Below are the code and all the weights of a small trained network. Each question names an input and a target symbol and asks about switching units off, where a switched-off unit gives its printed mean instead of its output.

import numpy as np


def w(rows, s, z=0):
    codes = np.array(rows[::2]) - 128.0
    scale = np.full(codes.shape[1], s)
    scale[-1] = z or s
    return codes * scale


def f(y):
    return y / 2 * (1 + np.tanh(0.7978845608 * (y + 0.044715 * y**3)))


def softmax(a):
    e = np.exp(a - a.max(-1, keepdims=True))
    return e / e.sum(-1, keepdims=True)


def log_softmax(a):
    a = a - a.max(-1, keepdims=True)
    return a - np.log(np.exp(a).sum(-1, keepdims=True))


def net(x, mask):
    ids = ['αβδηπστφ'.index(c) for c in x.split()]
    T = len(ids)
    res = E[ids] + P[:T]
    q, k, v = (res @ M[0].T for M in (Q, K, V))
    z = softmax(np.where(np.tri(T) > 0, q @ k.T / 4**0.5, -1e9)) @ v
    res = res + np.where(mask[0], z, O[0][:, -1]) @ O[0][:, :-1]
    y = f(res @ A[0][:, :-1].T + A[0][:, -1])
    res = res + np.where(mask[1:17], y, B[0][:, -1]) @ B[0][:, :-1]
    return log_softmax(res[-1] @ U[:, :-1].T + U[:, -1])


Q, K, V, O, A, B = {}, {}, {}, {}, {}, {}
E = w([
[34,171,217],'α',
[175,97,123],'β',
[176,117,129],'δ',
[242,176,66],'η',
[254,234,70],'π',
[120,89,161],'σ',
[180,100,122],'τ',
[131,145,160],'φ',
],0.0078)
P = w([
[29,115,72],'0',
[174,245,176],'1',
[190,33,162],'2',
[171,240,172],'3',
[171,55,146],'4',
[166,246,173],'5',
[158,83,131],'6',
],0.012)
Q[0] = w([
[100,78,92],'h1',
[175,96,101],'h1',
[103,170,115],'h1',
[156,176,247],'h1',
],0.013)
K[0] = w([
[219,179,254],'h1',
[118,173,135],'h1',
[88,85,92],'h1',
[4,123,91],'h1',
],0.0096)
V[0] = w([
[138,152,202],'h1',
[107,247,152],'h1',
[84,75,188],'h1',
[183,62,124],'h1',
],0.013)
O[0] = w([
[140,157,94,93],'h1',
[161,94,21,223],'h1',
[132,230,118,140],'h1',
[171,153,248,2],'h1',
],0.012,0.0037)
A[0] = w([
[142,68,176,202],'n1',
[184,138,246,163],'n2',
[58,58,90,171],'n3',
[210,139,154,100],'n4',
[161,241,110,113],'n5',
[126,142,83,193],'n6',
[117,175,163,129],'n7',
[171,92,127,253],'n8',
[71,161,63,4],'n9',
[77,94,150,141],'n10',
[121,232,137,132],'n11',
[87,176,141,135],'n12',
[176,99,107,253],'n13',
[160,139,44,94],'n14',
[38,90,178,162],'n15',
[105,95,196,186],'n16',
],0.014,0.0064)
B[0] = w([
[40,186,122,172],'n1',
[96,22,23,184],'n2',
[215,166,115,217],'n3',
[112,57,2,157],'n4',
[100,69,152,228],'n5',
[104,162,228,210],'n6',
[244,132,170,162],'n7',
[117,179,118,232],'n8',
[97,69,107,161],'n9',
[76,131,58,133],'n10',
[119,81,188,220],'n11',
[237,99,146,167],'n12',
[79,191,123,255],'n13',
[53,84,169,240],'n14',
[93,97,54,150],'n15',
[73,107,40,146],'n16',
],0.0065,0.0098)
U = w([
[134,211,197,252],'α',
[140,72,88,36],'β',
[144,67,79,18],'δ',
[144,93,105,68],'η',
[103,129,12,173],'π',
[51,117,154,1],'σ',
[176,110,141,130],'τ',
[133,208,108,233],'φ',
],0.011,0.0052)

Each question gives the input, a string of symbols that net reads in full, and the target symbol t.
The units are the heads (4 rows each of Q, K, V and O) and the neurons (one row each of A and B). Each row of codes is followed by its name. A weight is (code - 128) times the scale printed after its matrix; where a second scale follows, it is the last column's (O, A, B and U).
mask holds one flag per unit, heads first, then neurons. A switched-off unit (its flag False) gives its mean, the last column of its rows in O or B, instead of its output. The means were averaged over made-up inputs and are rounded, as every weight is.
A unit's drop is (log p(t) with every unit on - log p(t) with that unit switched off) / (log p(t) with every unit on - log p(t) with every unit switched off).
The circuit of an input: a set's keep is (log p(t) with only the set's units on - log p(t) with every unit switched off) / (log p(t) with every unit on - log p(t) with every unit switched off). Starting from the 12 units with the biggest drops (on a tie, the unit counted first), units are removed one at a time, each time the one whose removal leaves the highest keep (on an exact tie, the one counted first), for as long as the keep stays at least 0.8.
circuit, biggest first: the units of the circuit, biggest drop first
unit that matters most: the unit with the biggest drop
k most important neurons: the k neurons with the biggest drops, biggest first
drop when u is switched off: that unit's drop, to one decimal
input β φ τ, target π: circuit, biggest first => h1, n13
input η δ β, target π: circuit, biggest first => h1, n1, n13
input φ φ σ, target π: unit that matters most => n11
input α φ σ β δ π, target σ: 2 most important neurons => n14, n5
input α σ φ τ, target σ: 3 most important neurons => n14, n6, n5
input α φ α β, target σ: 3 most important neurons => n14, n6, n5
input σ φ α α, target τ: 3 most important neurons => n7, n12, n2
input η δ α α η φ, target π: 3 most important neurons => n2, n6, n16
input τ τ β, target π: 2 most important neurons => n4, n6
input τ φ α β π δ δ, target φ: drop when h1 is switched off => -0.1
input α α σ φ τ τ φ, target φ: drop when n4 is switched off => 0.1
input β δ π, target π: drop when n4 is switched off => 0.5
